Here is a tiny trained network, its code and every weight. The questions are about switching its units off for an input and a class, where a switched-off unit gives its printed mean instead of its output.

import numpy as np


def w(rows, s, z=0):
    codes = np.array(rows[::2]) - 128.0
    scale = np.full(codes.shape[1], s)
    scale[-1] = z or s
    return codes * scale


def norm(h):
    return h / np.sqrt((h * h).mean(-1, keepdims=True) + 1e-5)


def f(y):
    return np.maximum(y, 0)


def log_softmax(a):
    a = a - a.max(-1, keepdims=True)
    return a - np.log(np.exp(a).sum(-1, keepdims=True))


def net(x, mask):
    res = np.array(x, float).reshape(1, 2) / 4 @ E
    u = 0
    for l in range(2):
        y = f(norm(res) @ A[l][:, :-1].T + A[l][:, -1])
        res = res + np.where(mask[u : u + 9], y, B[l][:, -1]) @ B[l][:, :-1]
        u += 9
    return log_softmax(norm(res)[-1] @ U[:, :-1].T + U[:, -1])


A, B = {}, {}
E = w([
[123,166,229,84,217],'x0',
[255,140,111,102,164],'x1',
],0.0044)
A[0] = w([
[104,148,56,174,61,50],'L0N0',
[161,164,92,254,190,114],'L0N1',
[29,77,138,175,124,136],'L0N2',
[124,155,147,110,117,83],'L0N3',
[135,159,158,130,191,142],'L0N4',
[171,91,51,134,86,6],'L0N5',
[102,152,149,124,160,34],'L0N6',
[138,139,158,100,157,175],'L0N7',
[179,163,68,120,152,127],'L0N8',
],0.0057,0.0023)
B[0] = w([
[184,44,185,212,234,211],'L0N0',
[113,109,55,43,103,156],'L0N1',
[186,149,87,2,149,254],'L0N2',
[149,144,162,120,87,136],'L0N3',
[129,94,147,166,1,192],'L0N4',
[140,136,244,182,154,189],'L0N5',
[243,94,122,198,107,149],'L0N6',
[167,81,156,145,29,187],'L0N7',
[76,118,59,62,122,189],'L0N8',
],0.0034,0.0042)
A[1] = w([
[74,120,96,75,157,80],'L1N0',
[78,125,108,103,131,25],'L1N1',
[106,126,83,58,172,19],'L1N2',
[140,90,97,169,59,6],'L1N3',
[171,153,141,130,131,136],'L1N4',
[145,104,136,92,57,46],'L1N5',
[131,160,205,104,194,127],'L1N6',
[28,107,152,172,116,240],'L1N7',
[157,98,122,109,254,62],'L1N8',
],0.0091,0.0024)
B[1] = w([
[113,228,68,59,88,190],'L1N0',
[139,149,47,49,150,164],'L1N1',
[179,27,240,247,137,172],'L1N2',
[101,145,254,154,155,211],'L1N3',
[92,78,94,81,101,187],'L1N4',
[39,243,119,147,183,193],'L1N5',
[129,62,77,237,121,223],'L1N6',
[236,145,98,97,126,252],'L1N7',
[7,236,113,112,87,191],'L1N8',
],0.0053,0.0043)
U = w([
[205,23,192,221,93,194],'0',
[193,167,46,17,79,181],'1',
[4,221,154,175,127,165],'2',
[88,57,135,79,194,27],'3',
[99,72,151,80,167,23],'4',
[84,58,159,66,165,2],'5',
[113,95,148,100,174,36],'6',
],0.014,0.0076)

Each question gives the input, the list of numbers given to net, and the class t.
The units are the neurons (one row each of A and B). Each row of codes is followed by its name. A weight is (code - 128) times the scale printed after its matrix; where a second scale follows, it is the last column's (A, B and U).
mask holds one flag per neuron, layer by layer. A switched-off neuron (its flag False) gives its mean, the last column of its row in B, instead of its output. The means were averaged over made-up inputs and are rounded, as every weight is.
A unit's drop is (log p(t) with every unit on - log p(t) with that unit switched off) / (log p(t) with every unit on - log p(t) with every unit switched off).
The circuit of an input: a set's keep is (log p(t) with only the set's units on - log p(t) with every unit switched off) / (log p(t) with every unit on - log p(t) with every unit switched off). Starting from the 12 units with the biggest drops (on a tie, the unit counted first), units are removed one at a time, each time the one whose removal leaves the highest keep (on an exact tie, the one counted first), for as long as the keep stays at least 0.8.
circuit, biggest first: the units of the circuit, biggest drop first
unit that matters most: the unit with the biggest drop
top k neurons: the k neurons with the biggest drops, biggest first
k most important neurons of layer l: the k neurons of layer l with the biggest drops, biggest first
drop of u: that unit's drop, to one decimal
input [6,3], class 0: circuit, biggest first : [L1N6]
input [-8,8], class 0: circuit, biggest first : [L0N2 L1N3]
input [-3,0], class 2: 3 most important neurons of layer 0 : [L0N4 L0N7 L0N0]
input [-7,-8], class 1: top 3 neurons : [L1N7 L0N2 L1N2]
input [-4,1], class 0: top 3 neurons : [L0N2 L1N5 L0N0]
input [7,3], class 0: top 3 neurons : [L1N6 L0N4 L0N7]
input [3,2], class 2: 2 most important neurons of layer 1 : [L1N5 L1N7]
input [-5,-4], class 0: top 2 neurons : [L0N0 L1N3]
input [-1,2], class 2: top 3 neurons : [L0N5 L1N5 L1N7]
input [8,1], class 0: top 2 neurons : [L1N6 L0N4]
input [5,-6], class 1: 2 most important neurons of layer 0 : [L0N0 L0N5]
input [-7,0], class 0: drop of L0N0 : 0.3
input [3,-6], class 1: drop of L0N6 : 0.0
input [-1,1], class 2: unit that matters most : L1N8
input [0,-5], class 1: drop of L1N0 : 0.2
